Here is a tiny trained network, its code and every weight. The questions are about switching its units off for an input and a class, where a switched-off unit gives its printed mean instead of its output.

import numpy as np


def w(rows, s, z=0):
    codes = np.array(rows[::2]) - 128.0
    scale = np.full(codes.shape[1], s)
    scale[-1] = z or s
    return codes * scale


def f(y):
    return np.maximum(y, 0)


def log_softmax(a):
    a = a - a.max(-1, keepdims=True)
    return a - np.log(np.exp(a).sum(-1, keepdims=True))


def net(x, mask):
    res = np.array(x, float).reshape(1, 5) / 4 @ E
    y = f(res @ A[0][:, :-1].T + A[0][:, -1])
    res = res + np.where(mask, y, B[0][:, -1]) @ B[0][:, :-1]
    return log_softmax(res[-1] @ U[:, :-1].T + U[:, -1])


A, B = {}, {}
E = w([
[200,31,60,203,110,77],'x0',
[211,222,104,235,205,206],'x1',
[231,118,100,38,44,236],'x2',
[160,254,95,108,62,22],'x3',
[124,126,124,127,128,130],'x4',
],0.0068)
A[0] = w([
[126,80,71,174,123,149,106],'neuron 0',
[141,111,97,94,82,178,45],'neuron 1',
[8,203,194,78,139,180,98],'neuron 2',
[83,56,164,153,131,191,74],'neuron 3',
[55,128,137,163,156,89,56],'neuron 4',
[155,117,136,90,58,198,84],'neuron 5',
[53,73,122,58,77,82,78],'neuron 6',
[103,66,153,124,161,175,87],'neuron 7',
[126,94,160,135,152,171,68],'neuron 8',
[87,115,127,107,124,91,113],'neuron 9',
[119,78,139,137,166,152,69],'neuron 10',
[150,194,137,128,66,54,35],'neuron 11',
[124,101,146,96,114,109,8],'neuron 12',
[132,56,98,161,73,79,107],'neuron 13',
[153,184,129,200,186,156,2],'neuron 14',
[87,138,149,164,182,74,64],'neuron 15',
[186,127,126,70,108,161,37],'neuron 16',
[69,115,157,158,175,73,58],'neuron 17',
[131,101,130,134,185,156,95],'neuron 18',
[136,174,104,132,96,101,24],'neuron 19',
[93,69,166,96,81,72,49],'neuron 20',
[173,82,117,177,148,69,81],'neuron 21',
[114,138,145,142,180,88,39],'neuron 22',
],0.013,0.0089)
B[0] = w([
[162,145,190,74,129,122,170],'neuron 0',
[100,74,146,213,65,144,164],'neuron 1',
[254,48,201,82,150,90,244],'neuron 2',
[115,194,61,95,118,66,180],'neuron 3',
[91,76,127,185,37,144,181],'neuron 4',
[95,67,127,197,68,125,198],'neuron 5',
[167,195,88,157,186,216,226],'neuron 6',
[109,197,58,103,108,26,175],'neuron 7',
[119,160,61,102,124,82,154],'neuron 8',
[128,134,124,136,164,164,174],'neuron 9',
[134,118,70,92,137,93,155],'neuron 10',
[101,159,38,80,128,37,188],'neuron 11',
[164,170,105,177,146,170,135],'neuron 12',
[183,86,207,98,161,115,193],'neuron 13',
[191,166,69,160,182,219,176],'neuron 14',
[95,98,126,189,46,153,187],'neuron 15',
[77,75,123,206,27,142,168],'neuron 16',
[93,82,122,168,44,143,188],'neuron 17',
[128,165,102,100,127,102,161],'neuron 18',
[120,120,53,62,108,79,145],'neuron 19',
[180,222,74,179,190,199,191],'neuron 20',
[184,76,196,68,131,133,178],'neuron 21',
[134,74,102,173,60,127,152],'neuron 22',
],0.0087,0.011)
U = w([
[41,94,134,209,37,155,109],'0',
[151,213,87,169,186,241,90],'1',
[70,187,59,71,113,2,97],'2',
[76,143,175,110,142,134,250],'3',
[209,82,219,73,130,100,72],'4',
],0.0083,0.02)

Each question gives the input, the list of numbers given to net, and the class t.
The units are the neurons (one row each of A and B). Each row of codes is followed by its name. A weight is (code - 128) times the scale printed after its matrix; where a second scale follows, it is the last column's (A, B and U).
mask holds one flag per neuron, in row order. A switched-off neuron (its flag False) gives its mean, the last column of its row in B, instead of its output. The means were averaged over made-up inputs and are rounded, as every weight is.
A unit's drop is (log p(t) with every unit on - log p(t) with that unit switched off) / (log p(t) with every unit on - log p(t) with every unit switched off).
The circuit of an input: a set's keep is (log p(t) with only the set's units on - log p(t) with every unit switched off) / (log p(t) with every unit on - log p(t) with every unit switched off). Starting from the 12 units with the biggest drops (on a tie, the unit counted first), units are removed one at a time, each time the one whose removal leaves the highest keep (on an exact tie, the one counted first), for as long as the keep stays at least 0.8.
circuit, biggest first: the units of the circuit, biggest drop first
unit that matters most: the unit with the biggest drop
k most important neurons: the k neurons with the biggest drops, biggest first
drop of u: that unit's drop, to one decimal
input [6,6,2,8,-6], class 2: circuit, biggest first => neuron 11
input [5,2,0,4,0], class 4: circuit, biggest first => neuron 21; neuron 13
input [1,6,-8,-8,-4], class 0: 3 most important neurons => neuron 15; neuron 17; neuron 4
input [8,4,6,0,-3], class 4: circuit, biggest first => neuron 0; neuron 21
input [3,-4,-3,-2,0], class 1: circuit, biggest first => neuron 20; neuron 6
input [3,-4,2,-5,3], class 2: circuit, biggest first => neuron 7; neuron 3
input [-2,-6,3,-4,0], class 1: circuit, biggest first => neuron 6; neuron 20
input [6,-7,8,-8,1], class 0: 4 most important neurons => neuron 5; neuron 1; neuron 16; neuron 11
input [-1,5,-4,6,-5], class 2: 2 most important neurons => neuron 11; neuron 6
input [6,-7,-6,-1,-7], class 1: 2 most important neurons => neuron 20; neuron 6
input [-4,-5,0,-2,0], class 1: 2 most important neurons => neuron 6; neuron 20
input [-3,-7,-7,-2,6], class 0: 3 most important neurons => neuron 17; neuron 4; neuron 15
input [-5,1,1,-5,-3], class 2: 2 most important neurons => neuron 7; neuron 3
input [6,-6,5,-2,-3], class 1: 3 most important neurons => neuron 6; neuron 20; neuron 2
input [5,-4,8,7,8], class 0: unit that matters most => neuron 16
input [-7,-4,7,2,3], class 0: 4 most important neurons => neuron 5; neuron 16; neuron 1; neuron 13
input [6,5,2,7,-3], class 2: 2 most important neurons => neuron 11; neuron 2
input [-6,5,0,-1,1], class 4: 2 most important neurons => neuron 2; neuron 6
input [-8,-2,-4,-6,3], class 4: 2 most important neurons => neuron 2; neuron 11
input [6,-6,6,-7,-5], class 2: circuit, biggest first => neuron 7
input [-7,0,3,-8,3], class 2: circuit, biggest first => neuron 7; neuron 3
input [1,-8,-4,-2,7], class 1: drop of neuron 6 => 0.2
input [-3,0,6,-1,5], class 0: drop of neuron 16 => 0.1
